[147  93 192 123 101 159 154 121 109 131 159  86] : F
[127  87 131 133 150 171 105 174 160 154  96 123] : K
[139  87 181  97 146 159 162 150 137 114 160  94] : G
[127  90 162  95 173 171 150 169 138 121 150 103] : C
[129  81 131 137 146 167 103 170 157 155  95 121] : E
[145 105 180 125 102 153 135 136 119 139 141 101] : S
[156 170 216  72 117 113 146 165 138 117 179 119] : V
[130  90 162  95 173 171 150 169 156 121 150 103] : A
[132 112 156  98 171 161 127 181 168 135 137 117] : P
[153 152 200  89 113 120 134 162 137 126 158 121] : T
step +1: [150] : [151]
where: [134] : T, 6

[126  78 131 124 120  99 126 126 118 128 120 125 134 107 131 119 129 131
 120 111 133 104 117 130 123]  nir
[122 155 122 147 101 141 122 138 115 121 109 117 142 141 155 105 121 124
 121 136 130 120 123 107 118]  Gel
[114 138 118 170 127 153 110 148 108 113 134 121 155 158 143 139 138 144
 134 143 127 128 112 163 137]  nazu
[102 134 107 204 115 137 110 145 111 127 116 107 165 183 164 133 139 152
 152 157 121 126 154  95 105]  gufu
[102 134 107 204 115 137 110 145 111 127 116 130 165 183 164 133 139 152
 152 157 121 126 107 137 131]  gibu
[142 148 133 152 123 141 122 137 121 142 105 123 135 143 156 117 123 133
 136 144 136 133 123 109 125]  dak
[104 145 109 119 111 141 134 129 134 109 131 117 122 121 117 131 140 123
 139 136 112 131 130 133 109]  vini
which: [139 152 152 157 121 126 107 137] : gibu
which: [142 148 133 152 123 141 122 137 121 142 105 123 135 143 156 117 123 133
 136 144 136 133 123 109 125] : dak

[207 153 163 157 142 132 135 137 116 125  85  85] = Zemiz
[ 82 113 110 119 128 141 142 145 148 153 150 160] = zotos
[ 96 125 142 147 140 141 145 145 151 151 156 109] = desa
[134 106 110 140 114 114 120 124 127 144 153 137] = bulev
[106 113 114 121 119 120 130 134 149 153 159 174] = Nem
[149 139 140 143 147 160 141 148 133 132 133 141] = Zumot
[168 163 149 138 127 123 123 120 110 117 114 107] = fem
[150 147 141 139 141 125 137 116 132 135 118 119] = furen
[ 95 123 130 143 147 160 141 148 133 132 133 141] = Dumob
where: [95] : Dumob, 0
which: [125 137 116 132 135] : furen
which: [149 138] : fem
where: [207] : Zemiz, 0
where: [124] : bulev, 7
step +1: [113] : [114]

[105 140 120 145] = gep
[ 92 146 118 147] = luze
[217  92 146  73] = nug
[141 134 115 119] = garor
[187 110 137 119] = vobab
[187 110 137 108] = zubeb
[187 110 132 100] = ragob
[133 166 108 172] = lamib
[158 131 126 122] = Lib
where: [105] : gep, 0
which: [131 126 122] : Lib
step +1: [110] : [111]
where: [131] : Lib, 1
where: [132] : ragob, 2

[201 173 196 195 110 201] = zazed
[196 148 169 113 149  85] = Zap
[ 70 198 130 164 154  83] = tokaz
[142 106 103 150 185 149] = muru
[111 109  53 124  87 167] = kazi
[119 121  81 177 139 223] = Zat
[142 106 103 150 185 176] = Tal
step -1: [103] : [102]
which: [109  53 124] : kazi

[ 92 124  96 157  82 147  99 149 146 149 148 142 108]  tuzug
[182  74 100 127  93 166 163 167 158 168 158  98 154]  barad
[ 92 174  96 157  82 147  99 149  97 149 148 142 108]  vume
step -1: [158 168 158] : [157 167 157]
where: [98] : barad, 11

[139 142 136 122 131  84 132  58 187 115 161]  riki
[146 109 142 106 112 109 155 146 104 159  98]  Levo
[176  95 166  72  92  50 191 117 117 187  81]  pezir
[116 109  92  50 191 166  72 195  68 138  87]  sabo
[153 129 141 123 138 119 160 134 127 165 134]  bisin
[ 81 151  96 166 143 175  66 118 146  61 159]  sebug
[138 116 139 106 109  93 140 109 133 133 111]  zeki
[ 99 161 106 160 150 143  82  74 185  68 184]  vin
[140 145 135 125 135  86 133  56 190 116 167]  Fub
[ 98 126 109 145 127 171  95 163 100 102 115]  sas
[181 109 163  91 118  77 197 131 119 200 106]  rab
[118 117 123 129 121 152 121 168  92 130 103]  Sedas
which: [166  72  92  50 191] : pezir
which: [140 145 135 125 135] : Fub
which: [200 106] : rab
step +1: [160] : [161]
step -1: [135] : [134]

[167 123 183  85 148 117 126 106  90 117 105  52 145 113 144  68  96  65
  76  92 117  84 113 143 148 117 133 168 101  74 191 147 141] = Fop
[171  87 107 119  81 134 100  60  90 166  52  90 104 123 132 123 124 142
 151 151 142 139 126 150 135  93  82 103 132 121 163 110  88] = vosu
[ 68 128  79  94 106 157 149 130 137 134 126 118 102 113 139 196 111 111
 126 149 154 126 107 130 142 156 108 141  95  97 102 128 115] = kanut
[122  91 152 118 124 138 113 121 138  96 106 152 160 137 113 114 113 108
 177  86  96 111 117 130  81 126 114 105 112 139 171 152 139] = nuvo
[164 138  68 129 113 104 171 158  93 137 104 132 178 157 146 154 144 139
 142  68 124  95 101 143 138 173  95 118 158  87 135 141  98] = Bulu
[105 181 102 105 143 138 191 157 122 139 129 148 137 191 156 147  75 123
 129 102 155 130 150 115 173 114 149  83 149 117  87  86 100] = bibep
[157 161 126 160 137  85 107  96 130 101 175 119 152 139 113 111 126 111
 196 142 132 137 111 165 105 133  62 171 166 119 152 124 153] = romo
[158 158 110 154 143  96 111  95 124 110 174 111 151 160 172 135 163 139
 115 153 130 137 107 150 101 141  64 163 167 131 153 122 146] = Bufuf
[111 168 132  96 117  70 114 144 192 129 163 107  91 135 138 104 161 104
 115 137 152 100  91  97 143 166 154 144 137 142 116 105 119] = gosi
step -1: [161] : [160]
step +1: [150] : [151]
which: [113 139 196 111 111 126] : kanut

[149 198 158 114  83  66 175] -> Bif
[ 60 170 185  96  88 172  86] -> rarug
[ 74  76 114 169 105 144 104] -> pume
[ 87 195  97 109 106 189 192] -> mim
[ 82 173  80 104 123 125  73] -> rumet
[104  49 152  82 173  79 113] -> Fede
step +1: [198 158] : [199 159]
step +1: [ 82 173] : [ 83 174]
step -1: [114  83  66] : [113  82  65]
step -1: [185  96] : [184  95]
which: [ 82 173  79] : Fede

[ 81 120  85  84] = des
[215 122 131  90] = mok
[214 122 131 170] = solu
[ 79 140 163 193] = Gadof
[162 120  85  84] = Lani
step -1: [214 122 131] : [213 121 130]
step +1: [162 120  85] : [163 121  86]
where: [214] : solu, 0
where: [162] : Lani, 0
step -1: [120  85] : [119  84]

